Below are the code and all the weights of a small trained network. Each question names an input and a class and asks about switching units off, where a switched-off unit gives its printed mean instead of its output.

import numpy as np


def w(rows, s, z=0):
    codes = np.array(rows[::2]) - 128.0
    scale = np.full(codes.shape[1], s)
    scale[-1] = z or s
    return codes * scale


def f(y):
    return y / 2 * (1 + np.tanh(0.7978845608 * (y + 0.044715 * y**3)))


def log_softmax(a):
    a = a - a.max(-1, keepdims=True)
    return a - np.log(np.exp(a).sum(-1, keepdims=True))


def net(x, mask):
    res = np.array(x, float).reshape(1, 3) / 4 @ E
    y = f(res @ A[0][:, :-1].T + A[0][:, -1])
    res = res + np.where(mask, y, B[0][:, -1]) @ B[0][:, :-1]
    return log_softmax(res[-1] @ U[:, :-1].T + U[:, -1])


A, B = {}, {}
E = w([
[78,68,191,176,86,192,71,82],'x0',
[118,35,155,254,141,49,146,217],'x1',
[120,143,39,179,212,102,32,55],'x2',
],0.0082)
A[0] = w([
[228,196,55,85,166,63,232,140,85],'N0',
[127,204,152,66,126,180,132,77,22],'N1',
[117,168,67,170,186,106,48,46,67],'N2',
[25,81,169,176,43,211,103,31,2],'N3',
[180,189,142,74,80,194,120,71,68],'N4',
[148,157,213,84,2,151,219,149,90],'N5',
[88,186,63,72,154,243,135,77,234],'N6',
[125,125,204,158,108,181,70,108,246],'N7',
[110,110,170,207,132,56,119,183,31],'N8',
[137,112,146,238,102,108,179,145,80],'N9',
],0.011,0.0088)
B[0] = w([
[187,159,189,58,177,128,95,122,196],'N0',
[100,67,81,103,129,115,165,73,173],'N1',
[80,108,96,125,122,223,100,236,186],'N2',
[181,92,134,6,177,144,140,131,181],'N3',
[101,67,71,150,173,100,182,100,191],'N4',
[74,144,101,155,127,184,73,221,225],'N5',
[100,105,157,161,148,76,147,134,248],'N6',
[174,177,192,106,147,95,109,148,214],'N7',
[111,57,63,116,155,116,166,71,171],'N8',
[79,83,110,113,197,98,143,107,171],'N9',
],0.015)
U = w([
[65,116,103,131,136,243,99,184,96],'0',
[82,71,100,117,154,54,200,61,120],'1',
[240,128,165,2,157,120,129,113,89],'2',
[148,199,192,208,133,7,124,148,252],'3',
[176,126,118,118,40,148,138,70,111],'4',
[148,151,115,153,89,122,163,82,107],'5',
],0.016,0.022)

Each question gives the input, the list of numbers given to net, and the class t.
The units are the neurons (one row each of A and B). Each row of codes is followed by its name. A weight is (code - 128) times the scale printed after its matrix; where a second scale follows, it is the last column's (A, B and U).
mask holds one flag per neuron, in row order. A switched-off neuron (its flag False) gives its mean, the last column of its row in B, instead of its output. The means were averaged over made-up inputs and are rounded, as every weight is.
A unit's drop is (log p(t) with every unit on - log p(t) with that unit switched off) / (log p(t) with every unit on - log p(t) with every unit switched off).
The circuit of an input: a set's keep is (log p(t) with only the set's units on - log p(t) with every unit switched off) / (log p(t) with every unit on - log p(t) with every unit switched off). Starting from all 10 units, units are removed one at a time, each time the one whose removal leaves the highest keep (on an exact tie, the one counted first), for as long as the keep stays at least 0.8.
circuit, biggest first: the units of the circuit, biggest drop first
unit that matters most: the unit with the biggest drop
k most important neurons: the k neurons with the biggest drops, biggest first
drop when u is switched off: that unit's drop, to one decimal
input [-3,2,-8], class 0: unit that matters most -> N5
input [0,-5,-3], class 1: 2 most important neurons -> (N4; N2)
input [-3,0,-3], class 3: 2 most important neurons -> (N2; N3)
input [-4,5,-5], class 0: 4 most important neurons -> (N5; N6; N4; N1)
input [-2,3,4], class 0: 2 most important neurons -> (N6; N7)
input [7,8,0], class 1: 2 most important neurons -> (N8; N9)
input [-2,-8,8], class 0: 2 most important neurons -> (N2; N8)
input [7,-7,1], class 1: 2 most important neurons -> (N4; N6)
input [6,6,-2], class 1: 4 most important neurons -> (N8; N9; N0; N2)
input [-8,-5,-8], class 0: 3 most important neurons -> (N5; N7; N3)
input [4,-5,2], class 1: 3 most important neurons -> (N6; N0; N4)
input [-6,-7,3], class 1: 2 most important neurons -> (N6; N4)
input [8,-7,-2], class 2: 2 most important neurons -> (N3; N7)
input [-1,6,7], class 0: circuit, biggest first -> (N2)
input [4,1,2], class 2: 2 most important neurons -> (N6; N5)
input [-4,2,5], class 0: 2 most important neurons -> (N2; N7)
input [1,6,6], class 0: 2 most important neurons -> (N2; N6)
input [-6,3,-4], class 2: drop when N2 is switched off -> 0.3
input [-6,-2,-8], class 0: drop when N5 is switched off -> 3.8
input [2,1,1], class 3: drop when N6 is switched off -> 0.0
input [8,-1,-3], class 2: drop when N3 is switched off -> 0.8
input [8,6,2], class 2: circuit, biggest first -> (N3)
